Below is a small trained network, with its code and all its weights. Each question gives an input and a class and asks what happens when units are switched off, that is, made to give their printed mean instead of their output.

import numpy as np


def w(rows, s, z=0):
    codes = np.array(rows[::2]) - 128.0
    scale = np.full(codes.shape[1], s)
    scale[-1] = z or s
    return codes * scale


def f(y):
    return y / 2 * (1 + np.tanh(0.7978845608 * (y + 0.044715 * y**3)))


def log_softmax(a):
    a = a - a.max(-1, keepdims=True)
    return a - np.log(np.exp(a).sum(-1, keepdims=True))


def net(x, mask):
    res = np.array(x, float).reshape(1, 7) / 4 @ E
    y = f(res @ A[0][:, :-1].T + A[0][:, -1])
    res = res + np.where(mask, y, B[0][:, -1]) @ B[0][:, :-1]
    return log_softmax(res[-1] @ U[:, :-1].T + U[:, -1])


A, B = {}, {}
E = w([
[231,139,165,26],'x0',
[163,122,113,145],'x1',
[116,131,133,122],'x2',
[155,71,221,168],'x3',
[137,247,164,203],'x4',
[121,130,131,125],'x5',
[119,129,132,123],'x6',
],0.011)
A[0] = w([
[107,113,86,127,55],'neuron 0',
[129,74,217,81,115],'neuron 1',
[149,141,119,104,98],'neuron 2',
[85,73,108,192,90],'neuron 3',
[162,243,201,167,68],'neuron 4',
[96,212,79,175,131],'neuron 5',
[108,77,160,113,101],'neuron 6',
[141,148,137,154,119],'neuron 7',
[138,72,238,208,177],'neuron 8',
[159,225,209,162,171],'neuron 9',
[163,79,176,107,101],'neuron 10',
[152,165,197,134,39],'neuron 11',
[151,217,191,161,2],'neuron 12',
[119,132,169,136,136],'neuron 13',
[127,153,133,158,170],'neuron 14',
[148,72,174,114,148],'neuron 15',
[83,70,106,199,195],'neuron 16',
[173,194,118,80,51],'neuron 17',
[90,171,101,165,140],'neuron 18',
[143,125,131,131,150],'neuron 19',
[130,173,63,69,119],'neuron 20',
[123,221,73,122,117],'neuron 21',
[160,60,174,94,102],'neuron 22',
[77,191,106,232,131],'neuron 23',
[139,124,102,164,126],'neuron 24',
[94,207,80,187,140],'neuron 25',
[150,126,106,184,163],'neuron 26',
[103,66,45,83,160],'neuron 27',
[182,107,136,145,121],'neuron 28',
[145,86,159,112,101],'neuron 29',
[53,55,98,246,153],'neuron 30',
[130,161,58,73,179],'neuron 31',
[134,142,93,164,105],'neuron 32',
[94,58,46,110,26],'neuron 33',
[130,90,221,202,4],'neuron 34',
[136,147,40,51,6],'neuron 35',
[98,141,137,141,125],'neuron 36',
[174,192,138,64,181],'neuron 37',
[68,41,114,204,18],'neuron 38',
],0.014,0.0096)
B[0] = w([
[105,145,128,130,134],'neuron 0',
[151,83,125,156,192],'neuron 1',
[115,146,133,144,139],'neuron 2',
[152,163,135,111,182],'neuron 3',
[152,251,120,107,196],'neuron 4',
[116,69,137,132,208],'neuron 5',
[145,108,126,119,157],'neuron 6',
[133,129,126,125,139],'neuron 7',
[186,180,140,84,225],'neuron 8',
[64,136,107,168,215],'neuron 9',
[113,87,135,128,172],'neuron 10',
[150,115,145,103,143],'neuron 11',
[194,174,143,89,163],'neuron 12',
[137,132,122,118,142],'neuron 13',
[128,106,130,116,163],'neuron 14',
[124,78,134,115,182],'neuron 15',
[91,173,123,164,222],'neuron 16',
[81,178,114,156,165],'neuron 17',
[130,90,116,142,183],'neuron 18',
[129,119,134,127,137],'neuron 19',
[139,206,128,133,194],'neuron 20',
[101,90,112,151,193],'neuron 21',
[132,71,122,128,188],'neuron 22',
[110,33,125,151,234],'neuron 23',
[110,117,132,123,141],'neuron 24',
[116,59,143,139,213],'neuron 25',
[123,102,131,122,162],'neuron 26',
[160,211,145,98,227],'neuron 27',
[123,105,138,137,145],'neuron 28',
[137,101,118,131,156],'neuron 29',
[122,237,117,117,254],'neuron 30',
[89,182,128,143,213],'neuron 31',
[99,120,137,126,144],'neuron 32',
[72,179,110,177,175],'neuron 33',
[53,197,96,160,165],'neuron 34',
[206,122,144,95,180],'neuron 35',
[140,114,112,136,144],'neuron 36',
[163,159,135,98,214],'neuron 37',
[213,132,149,74,186],'neuron 38',
],0.027,0.015)
U = w([
[70,204,50,192,77],'0',
[226,175,142,73,255],'1',
[131,2,118,173,80],'2',
],0.0078,0.0017)

Each question gives the input, the list of numbers given to net, and the class t.
The units are the neurons (one row each of A and B). Each row of codes is followed by its name. A weight is (code - 128) times the scale printed after its matrix; where a second scale follows, it is the last column's (A, B and U).
mask holds one flag per neuron, in row order. A switched-off neuron (its flag False) gives its mean, the last column of its row in B, instead of its output. The means were averaged over made-up inputs and are rounded, as every weight is.
A unit's drop is (log p(t) with every unit on - log p(t) with that unit switched off) / (log p(t) with every unit on - log p(t) with every unit switched off).
The circuit of an input: a set's keep is (log p(t) with only the set's units on - log p(t) with every unit switched off) / (log p(t) with every unit on - log p(t) with every unit switched off). Starting from the 12 units with the biggest drops (on a tie, the unit counted first), units are removed one at a time, each time the one whose removal leaves the highest keep (on an exact tie, the one counted first), for as long as the keep stays at least 0.8.
units of the circuit, in order: the units of the circuit, biggest drop first
unit that matters most: the unit with the biggest drop
k most important neurons: the k neurons with the biggest drops, biggest first
drop of u: that unit's drop, to one decimal
input [-7,8,1,4,-3,6,0], class 1: unit that matters most -> neuron 38
input [7,4,2,1,-4,7,4], class 2: 2 most important neurons -> (neuron 30; neuron 8)
input [-3,8,-3,1,-4,8,6], class 1: 4 most important neurons -> (neuron 9; neuron 38; neuron 34; neuron 31)
input [-8,-2,-7,2,-1,-5,2], class 1: 3 most important neurons -> (neuron 38; neuron 9; neuron 8)
input [7,-7,-4,0,4,8,7], class 0: 4 most important neurons -> (neuron 9; neuron 17; neuron 8; neuron 38)
input [7,-8,-2,-1,1,6,3], class 0: 4 most important neurons -> (neuron 8; neuron 17; neuron 38; neuron 27)
input [-4,8,-4,7,-2,6,4], class 1: 2 most important neurons -> (neuron 8; neuron 38)
input [-6,-3,7,-7,1,8,-8], class 2: 3 most important neurons -> (neuron 23; neuron 25; neuron 5)
input [1,4,-8,1,-2,-1,2], class 2: units of the circuit, in order -> (neuron 30; neuron 4)
input [-6,-1,0,-1,6,7,-6], class 2: 2 most important neurons -> (neuron 23; neuron 25)
input [-4,1,-2,1,-8,-2,1], class 1: 2 most important neurons -> (neuron 38; neuron 27)
input [8,5,-6,-6,5,-4,-8], class 0: 2 most important neurons -> (neuron 17; neuron 9)
input [-8,3,5,5,-8,6,-1], class 1: drop of neuron 38 -> 3.7
input [8,2,-2,1,-7,-2,7], class 2: drop of neuron 15 -> 0.2
input [5,-5,-7,-2,6,-6,-6], class 0: unit that matters most -> neuron 9
input [3,1,0,-1,3,-3,7], class 0: drop of neuron 9 -> 0.1
